[126 120 117 135] : Nat
[126 126 117 126] : fufe
[102 125 108  79] : bubiv
[ 79 120 133 108] : bodum
[120 133 108  80] : nes
perm: [117 135 126 120] => Nat
tail: [126 126] => [117 126]
howmany fufe: [125] => 0
tail: [126 126 117] => [126]
after: [125] => [108]
perm: [ 80 108 133 120] => nes

[148 142 116 115 122 121 119 124 121 139 116 127 120 151 110 115  88 126
 136 124 114 132 149 138 145 134 139 144 113 113 141 135 121 155 114 131
 125 136 118 130 121 118 126 149 111 125 125 130 123 124 129 110 132 129] = Lupo
[111 143 125 118 125 130 134 127 117 122 127 124 127 144 118 128 108 126
 115 122 132 138 146 129 118  97 131 123 110 116 129 141 113 104 150 141
 145 121 121 145 112 142 115 147 133 116 116 136 126 140 114 108 132 130] = Beva
[141 128 123 123 133 132 143 145 109 127 148 126 121 138  98 124 138 121
 106 132 114 139 122 129 151 146 122 116 130 138 133 124 110 126  99 130
 124 101 162 122 118 137 140 127 125 151 110 134 126 147 116 128 130 125] = mogut
[135 135 112 101 132 117 125 141 146 146 133 136 151 119 123 127 153 120
 134 128 109 113 121 109 124 126 131 105 117 148 140 123 126 146 113 131
 124 135 147 130 128 103 121 119 131 134 153 109 127 138 130 117 119 114] = vus
[110 133 127 101 145 132 151 122 143 126 125 126 148 116 137 122 128 123
 114 162 110 121 125 122 147 118 133 124 106 127 151 138 130  98 146 140
 123 124 130 134 116 141  99 123 138 134 153 110 132 139 128 126 121 130] = tofo
perm: [130 121 126 128 139 132 110 153 134 138 123  99 141 116 134 130 124 123
 140 146  98 130 138 151 127 106 124 133 118 147 122 125 121 110 162 114
 123 128 122 137 116 148 126 125 126 143 122 151 132 145 101 127 133 110] => tofo
tail: [134 153 109] => [127 138 130 117 119 114]
after: [97] => [131]
howmany Beva: [126] => 2

[132  81 114  91 133 113  88 113 165 105 105  89 137 170 122 139 167 134
 169  98 101 134 153 114 149 139 126 101 146 101 113 165 109 104 134  94
 131 106 156 141 135 119  94 119 146  98 106] = fakud
[ 92 148 111 110 151  84 137 167 157  89 157 137 159 173 140 171  93 163
  90  85  89  87 137 102 112 115  96 131 110 111 112 172 123 134 152 109
 107  88 171  94 100 162 147 104 158 146 148] = zamem
[157 109 153  84 108 136 130 170  95 119 123 138 133 175 163 125  84  84
 163 150 117 123 158 138 165 117  92 148 108  84 171 142 130 142 156 151
 174  98 152 142 173 156 129 146 119 143 130] = zuvo
[ 82  84 161 167 151 139 151 128 112 100 167 150  95 128 100 161 108 105
 126  92 114  88 164 127 106  90 137 113 118  93 128 109 148 147 133  94
 131 169 164 166 123 172 123 147 152 146 134] = gub
[139 152 126 161  89  86 134 137 154 122 106 170 109 132 173  84  89 174
 127  85  92 112 128 168 147 167 139 130 114  96 130 124 121 111 115  85
  94 134  91 146  97 109 121  83 122 136 161] = tufi
[101 133 133 136 133 135 131 173 156 164 159 148 174 106 171 104 165 129
 151 142 168 114 108  84 165 108 127  94 172 130 148 165 136  81  84 133
 133 153 139 146 154  81 142 148 170  94 131] = fasuv
[110 164 164 110 151  84 137 167 157  89 157 137 159 173 140 171  93 163
  90  85  89  87 137 102 112 133  96 131 110 111 112 172 123 134 152 109
 107  88 171  94 100 162 147 104 158 146 148] = dova
howmany fasuv: [94] => 2
find: [ 92 148 108] => zuvo
find: [139 152 126 161  89  86 134 137 154 122 106 170 109 132 173  84  89 174
 127  85  92 112 128 168 147 167 139 130 114  96 130 124 121 111 115  85
  94 134  91 146  97 109 121  83 122 136 161] => tufi
howmany fasuv: [133] => 5
tail: [133  94 131] => [169 164 166 123 172 123 147 152 146 134]
howmany dova: [85] => 1

[132 124 141 147 125 156 142 143 100 173 139 122]  zipe
[111 133 177  92 172  90 142 143  99 165 144 173]  tulef
[ 92 122 111 124 144 171  90 165 173 147 133 177]  tuz
perm: [ 90 142 143  99 165 144 173 111 133 177  92 172] => tulef
tail: [111 133] => [177  92 172  90 142 143  99 165 144 173]
perm: [122 139 173 100 143 142 156 125 147 141 124 132] => zipe
perm: [173 144 165  99 143 142  90 172  92 177 133 111] => tulef
find: [124 141 147 125 156 142 143 100 173 139 122] => zipe
tail: [142 143 100] => [173 139 122]

[115 122 130 121 133 118 138 134 122 126 122 118 173 136 132 134 143 128
 126 144 117] -> Kotog
[ 96 128 113 130 136 135 143 126 147 122 124 125 112 147 110 128 132 139
 121 113 121] -> daga
[115 117 118 132 134 129 128 144 121 134 173 130 121 122 138 122 126 136
 143 139 133] -> basu
[115 117 118 132 134 126 128 144 122 134 173 130 121 122 138 122 126 136
 143 134 118] -> Lur
perm: [128 118 139 133 173 122 144 129 126 143 122 134 136 134 121 130 117 115
 138 121 132] => basu
perm: [126 122 122 144 134 118 134 143 136 126 173 122 132 115 117 134 130 138
 128 121 118] => Lur
after: [96] => [128]
tail: [121 133] => [118 138 134 122 126 122 118 173 136 132 134 143 128 126 144 117]
perm: [115 117 118 118 121 122 122 122 126 126 128 130 132 133 134 134 136 138
 143 144 173] => Kotog
after: [125] => [112]

[155 155 124 155 155] : Mede
[131 127 127 130 134] : sozup
[150 130 121 105 138] : nesi
[161 116 131 146 186] : Tupa
[120 179 109 117 101] : kap
[174  76 106 121 131] : bes
[117 124 140 166  87] : zasar
[124 124 138 149 115] : Geka
[141 129 121 102 167] : Kebok
[156 112 141 181 147] : sas
howmany sas: [181] => 1
perm: [ 87 117 124 140 166] => zasar
howmany Mede: [155] => 4
tail: [129 121] => [102 167]
howmany nesi: [150] => 1

[128 126 141 149 159 170 178 180 177 169 159 149 140 134 130 129 130 142
 136 128 128 129 128 128 128 140 150 160 128 128 128 128 128 128]  seli
[128 128 128 128 127 128 128 128 128 128 128 129 127 128 128 127 128 128
 129 128 128 128 129 132 135 141 150 160 170 177 181 176 169 159]  mozip
[127 127 128 129 129 132 135 140 149 159 169 177 180 178 169 159 150 141
 136 130 130 129 128 128 127 128 128 127 127 128 129 128 127 128]  libo
find: [127 127 128 129 129 132 135 140 149 159 169 177 180 178 169 159 150 141
 136 130 130 129 128 128 127 128 128 127 127 128 129 128 127 128] => libo
tail: [141 150 160] => [170 177 181 176 169 159]
tail: [141 136] => [130 130 129 128 128 127 128 128 127 127 128 129 128 127 128]

[111 134 141 138 122 119 112 137 108 132 128 128 114 125 119 142]  Bilo
[138 112 122 128 108 141 143 119 128 134 119 111 114 125 137 132]  Bomi
[128 129 127 128 128 127 128 127 128 128 128 129 128 128 128 120]  buges
[157 101 101 101 137  94 100 113 118 118 128 130 130 135 118 118]  busu
howmany Bomi: [134] => 1
howmany busu: [118] => 4
tail: [128 129 128] => [128 128 120]
howmany buges: [128] => 10
perm: [108 111 112 114 119 119 122 125 128 128 132 134 137 138 141 143] => Bomi
howmany busu: [101] => 3

[ 76 131 148 116 133 131 131 134 126 125 127 108 132 119 129 140 142 123
 133 141 104 112 139 129 161 157 151 162 113 132 124 132 124 117 131 124
 125  83 133 137 128 129 115  73 131 140 152 139 119 139 137 137 141 150
 135 142 128 133 109] = Tuv
[150 126 148  76 137 132  83 137 136 119 131 162 113 112 122 135 151 127
 133 142 133 129 137 130 132 116 124 141  73 124 116 131 126 131 119 125
 123 104 132 131 142 108 137 133 103 125 124 141 140 109 157 152 140 128
 128 134 139 131 161] = pasiz
[ 76 131 148 116 130 131 131 134 126 125 127 108 132 119 129 140 142 123
 133 141 104 112 136 122 161 157 151 125 132 124 131 132 117 162 124  83
 113 124 133 137 128 126 103  73 131 140 152 139 119 137 137 137 141 150
 135 142 128 133 109] = Kavap
find: [ 76 131 148 116 133 131 131 134 126 125 127 108 132 119 129 140 142 123
 133 141 104 112 139 129 161 157 151 162 113 132 124 132 124 117 131 124
 125  83 133 137 128 129 115  73 131 140 152 139 119 139 137 137 141 150
 135 142 128 133 109] => Tuv
find: [124 141  73 124 116 131 126 131 119 125 123 104] => pasiz
find: [ 76 131 148 116 130 131 131 134 126 125 127 108 132 119 129 140 142 123
 133 141 104 112 136 122 161 157 151 125 132 124 131 132 117 162 124  83
 113 124 133 137 128 126 103  73 131 140 152 139 119 137 137 137 141 150
 135 142 128 133 109] => Kavap
find: [150 126 148  76 137 132  83 137 136 119 131 162 113 112 122 135 151 127
 133 142 133 129 137 130 132 116 124 141  73 124 116 131 126 131 119 125
 123 104 132 131 142 108 137 133 103 125 124 141 140 109 157 152 140 128
 128 134 139 131 161] => pasiz
perm: [ 73  76  83 103 104 108 109 112 113 116 117 119 119 122 123 124 124 124
 125 125 126 126 127 128 128 129 130 131 131 131 131 131 132 132 132 133
 133 133 134 135 136 137 137 137 137 139 140 140 141 141 142 142 148 150
 151 152 157 161 162] => Kavap

